Here is a tiny trained network, its code and every weight. The questions are about switching its units off for an input and a class, where a switched-off unit gives its printed mean instead of its output.

import numpy as np


def w(rows, s, z=0):
    codes = np.array(rows[::2]) - 128.0
    scale = np.full(codes.shape[1], s)
    scale[-1] = z or s
    return codes * scale


def f(y):
    return y / 2 * (1 + np.tanh(0.7978845608 * (y + 0.044715 * y**3)))


def log_softmax(a):
    a = a - a.max(-1, keepdims=True)
    return a - np.log(np.exp(a).sum(-1, keepdims=True))


def net(x, mask):
    res = np.array(x, float).reshape(1, 7) / 4 @ E
    y = f(res @ A[0][:, :-1].T + A[0][:, -1])
    res = res + np.where(mask, y, B[0][:, -1]) @ B[0][:, :-1]
    return log_softmax(res[-1] @ U[:, :-1].T + U[:, -1])


A, B = {}, {}
E = w([
[47,210,181,159,35,131,113,119],'x0',
[51,38,101,95,121,130,79,4],'x1',
[66,81,153,109,165,164,23,221],'x2',
[129,127,129,129,130,128,127,127],'x3',
[124,135,125,130,132,122,125,124],'x4',
[76,80,45,192,101,32,167,167],'x5',
[47,168,71,23,173,159,194,151],'x6',
],0.0039)
A[0] = w([
[35,211,177,163,36,126,104,121,150],'neuron 1',
[179,187,126,151,133,140,153,221,88],'neuron 2',
[77,97,135,109,151,140,32,225,100],'neuron 3',
[55,142,110,54,156,164,216,155,106],'neuron 4',
[158,168,129,142,135,126,138,176,35],'neuron 5',
[88,80,108,100,122,140,84,34,87],'neuron 6',
[48,53,58,227,93,54,197,195,116],'neuron 7',
[155,141,130,165,119,153,175,223,255],'neuron 8',
[184,187,185,78,140,176,71,82,219],'neuron 9',
[242,12,92,77,209,122,149,140,120],'neuron 10',
[160,178,131,144,133,125,135,194,54],'neuron 11',
[202,84,177,254,110,125,64,107,112],'neuron 12',
[176,189,123,150,135,134,144,215,87],'neuron 13',
[58,68,99,133,136,139,94,21,136],'neuron 14',
[52,154,114,46,168,142,210,151,96],'neuron 15',
[77,93,135,113,146,148,37,228,98],'neuron 16',
[171,172,108,146,110,113,255,22,103],'neuron 17',
],0.0075,0.0044)
B[0] = w([
[49,176,84,157,134,184,193,164,220],'neuron 1',
[86,79,195,98,90,109,154,80,162],'neuron 2',
[198,171,136,212,113,113,128,63,176],'neuron 3',
[148,99,88,115,51,102,84,167,177],'neuron 4',
[112,90,188,130,58,167,132,97,111],'neuron 5',
[96,92,211,104,102,87,170,107,161],'neuron 6',
[193,94,159,48,207,241,83,134,216],'neuron 7',
[87,117,112,98,199,19,153,108,253],'neuron 8',
[173,93,112,70,209,171,111,141,237],'neuron 9',
[13,211,110,167,97,204,187,163,204],'neuron 10',
[115,91,195,122,70,152,144,95,126],'neuron 11',
[135,114,43,79,10,88,86,184,208],'neuron 12',
[93,87,196,100,97,112,146,89,156],'neuron 13',
[90,103,191,90,148,34,180,116,198],'neuron 14',
[155,100,89,117,37,107,79,166,175],'neuron 15',
[201,171,142,210,111,112,126,63,175],'neuron 16',
[205,172,153,252,127,101,76,72,195],'neuron 17',
],0.017,0.0042)
U = w([
[75,56,248,90,86,61,189,68,69],'0',
[219,184,146,254,109,118,87,48,85],'1',
[125,129,92,112,170,88,131,147,254],'2',
[148,97,64,94,8,109,61,197,70],'3',
[118,134,101,119,181,97,140,142,222],'4',
[45,183,113,160,117,212,196,167,75],'5',
[186,86,162,63,193,229,84,134,71],'6',
],0.0076,0.006)

Each question gives the input, the list of numbers given to net, and the class t.
The units are the neurons (one row each of A and B). Each row of codes is followed by its name. A weight is (code - 128) times the scale printed after its matrix; where a second scale follows, it is the last column's (A, B and U).
mask holds one flag per neuron, in row order. A switched-off neuron (its flag False) gives its mean, the last column of its row in B, instead of its output. The means were averaged over made-up inputs and are rounded, as every weight is.
A unit's drop is (log p(t) with every unit on - log p(t) with that unit switched off) / (log p(t) with every unit on - log p(t) with every unit switched off).
The circuit of an input: a set's keep is (log p(t) with only the set's units on - log p(t) with every unit switched off) / (log p(t) with every unit on - log p(t) with every unit switched off). Starting from the 12 units with the biggest drops (on a tie, the unit counted first), units are removed one at a time, each time the one whose removal leaves the highest keep (on an exact tie, the one counted first), for as long as the keep stays at least 0.8.
units of the circuit, in order: the units of the circuit, biggest drop first
most important unit: the unit with the biggest drop
top k neurons: the k neurons with the biggest drops, biggest first
drop of u: that unit's drop, to one decimal
input [2,-6,-5,-1,2,-8,-7], class 6: top 2 neurons -> (neuron 9; neuron 14)
input [8,-5,2,-4,6,3,-2], class 5: units of the circuit, in order -> (neuron 1)
input [7,-8,-6,-1,8,-6,7], class 0: top 2 neurons -> (neuron 2; neuron 13)
input [2,-2,-5,1,2,1,6], class 3: units of the circuit, in order -> (neuron 15; neuron 4)
input [3,-2,1,-3,-2,6,-7], class 3: top 2 neurons -> (neuron 12; neuron 9)
input [6,-3,-8,-8,1,3,7], class 1: top 2 neurons -> (neuron 17; neuron 12)
input [1,1,4,-4,-1,5,6], class 3: top 3 neurons -> (neuron 15; neuron 4; neuron 9)
input [2,7,0,6,0,5,2], class 0: top 3 neurons -> (neuron 14; neuron 6; neuron 9)
input [3,-5,3,-1,-2,-4,1], class 0: units of the circuit, in order -> (neuron 2; neuron 13)
input [2,6,-4,-6,-2,1,6], class 0: top 2 neurons -> (neuron 14; neuron 6)
input [6,3,-7,-2,2,8,7], class 6: top 2 neurons -> (neuron 7; neuron 12)
input [2,4,-4,-2,1,4,-7], class 3: top 2 neurons -> (neuron 12; neuron 8)
input [-4,-5,-8,-7,-5,-8,6], class 1: top 2 neurons -> (neuron 17; neuron 7)
input [2,6,-2,2,4,0,3], class 0: most important unit -> neuron 14
input [5,-8,-2,-4,3,7,6], class 0: top 3 neurons -> (neuron 2; neuron 13; neuron 8)
input [-6,4,2,2,4,-5,5], class 5: top 4 neurons -> (neuron 10; neuron 8; neuron 7; neuron 12)
input [6,-1,4,-4,0,-8,1], class 6: top 2 neurons -> (neuron 9; neuron 10)
input [-5,-6,0,-2,-5,-5,-7], class 3: top 2 neurons -> (neuron 12; neuron 14)
input [1,7,0,-7,1,4,-2], class 0: top 2 neurons -> (neuron 14; neuron 6)
input [-3,-3,-8,3,8,5,-5], class 1: most important unit -> neuron 17
input [1,-4,3,0,1,0,5], class 3: drop of neuron 10 -> 0.1
input [1,-8,-2,8,-5,6,-6], class 0: drop of neuron 8 -> 0.1
input [5,-7,3,0,7,-1,-1], class 0: drop of neuron 2 -> 0.3
input [5,-1,-8,-5,-6,0,2], class 1: drop of neuron 17 -> 1.2
